Here is a tiny trained network, its code and every weight. The questions are about switching its units off for an input and a class, where a switched-off unit gives its printed mean instead of its output.

import numpy as np


def w(rows, s, z=0):
    codes = np.array(rows[::2]) - 128.0
    scale = np.full(codes.shape[1], s)
    scale[-1] = z or s
    return codes * scale


def f(y):
    return y / 2 * (1 + np.tanh(0.7978845608 * (y + 0.044715 * y**3)))


def log_softmax(a):
    a = a - a.max(-1, keepdims=True)
    return a - np.log(np.exp(a).sum(-1, keepdims=True))


def net(x, mask):
    res = np.array(x, float).reshape(1, 4) / 4 @ E
    y = f(res @ A[0][:, :-1].T + A[0][:, -1])
    res = res + np.where(mask, y, B[0][:, -1]) @ B[0][:, :-1]
    return log_softmax(res[-1] @ U[:, :-1].T + U[:, -1])


A, B = {}, {}
E = w([
[104,66,32],'x0',
[130,128,129],'x1',
[10,186,116],'x2',
[76,52,203],'x3',
],0.011)
A[0] = w([
[180,116,149,96],'N0',
[114,60,174,133],'N1',
[124,140,193,97],'N2',
[158,220,252,60],'N3',
[99,41,37,60],'N4',
[94,73,155,149],'N5',
[61,157,135,96],'N6',
[60,137,139,79],'N7',
[171,90,127,101],'N8',
[72,223,95,94],'N9',
[55,169,130,169],'N10',
[97,82,232,86],'N11',
[48,165,100,96],'N12',
[67,66,183,149],'N13',
[174,219,101,114],'N14',
[121,104,106,255],'N15',
],0.012,0.0087)
B[0] = w([
[151,56,116,156],'N0',
[151,179,55,196],'N1',
[97,121,95,166],'N2',
[19,53,112,254],'N3',
[21,98,139,212],'N4',
[176,179,79,192],'N5',
[213,60,167,185],'N6',
[173,82,85,169],'N7',
[148,54,163,161],'N8',
[179,85,117,230],'N9',
[166,122,149,245],'N10',
[138,148,53,211],'N11',
[169,83,149,207],'N12',
[142,165,70,232],'N13',
[98,142,2,222],'N14',
[103,188,206,251],'N15',
],0.009,0.0079)
U = w([
[5,60,91,87],'0',
[148,179,21,72],'1',
[204,38,128,79],'2',
[118,150,106,250],'3',
[117,214,173,145],'4',
],0.013,0.012)

Each question gives the input, the list of numbers given to net, and the class t.
The units are the neurons (one row each of A and B). Each row of codes is followed by its name. A weight is (code - 128) times the scale printed after its matrix; where a second scale follows, it is the last column's (A, B and U).
mask holds one flag per neuron, in row order. A switched-off neuron (its flag False) gives its mean, the last column of its row in B, instead of its output. The means were averaged over made-up inputs and are rounded, as every weight is.
A unit's drop is (log p(t) with every unit on - log p(t) with that unit switched off) / (log p(t) with every unit on - log p(t) with every unit switched off).
The circuit of an input: a set's keep is (log p(t) with only the set's units on - log p(t) with every unit switched off) / (log p(t) with every unit on - log p(t) with every unit switched off). Starting from the 12 units with the biggest drops (on a tie, the unit counted first), units are removed one at a time, each time the one whose removal leaves the highest keep (on an exact tie, the one counted first), for as long as the keep stays at least 0.8.
units of the circuit, in order: the units of the circuit, biggest drop first
most important unit: the unit with the biggest drop
top k neurons: the k neurons with the biggest drops, biggest first
drop when u is switched off: that unit's drop, to one decimal
input [7,4,2,-7], class 0: units of the circuit, in order	[N4]
input [4,-2,5,6], class 1: top 2 neurons	[N13; N5]
input [2,3,7,8], class 1: units of the circuit, in order	[N13; N5]
input [-6,0,3,8], class 1: top 2 neurons	[N11; N13]
input [3,-6,5,2], class 3: top 2 neurons	[N3; N8]
input [4,-2,-2,-3], class 0: units of the circuit, in order	[N4; N5]
input [4,4,7,7], class 1: units of the circuit, in order	[N13; N5]
input [3,2,-2,2], class 4: top 2 neurons	[N3; N14]
input [4,-1,6,-5], class 2: top 2 neurons	[N9; N12]
input [-7,-7,1,6], class 0: top 2 neurons	[N3; N2]
input [-6,2,6,-4], class 0: top 2 neurons	[N3; N14]
input [4,-3,-3,-1], class 0: top 2 neurons	[N4; N10]
input [-4,4,3,5], class 1: top 2 neurons	[N11; N13]
input [-4,5,5,-3], class 2: most important unit	N9
input [-8,-6,7,1], class 0: top 2 neurons	[N3; N2]
input [0,3,7,6], class 2: top 2 neurons	[N6; N12]
input [3,8,-6,6], class 3: drop when N6 is switched off	0.1
input [0,-3,-1,0], class 4: drop when N9 is switched off	0.1
input [0,-1,2,8], class 1: drop when N10 is switched off	0.0
input [-8,-7,-3,6], class 0: most important unit	N3
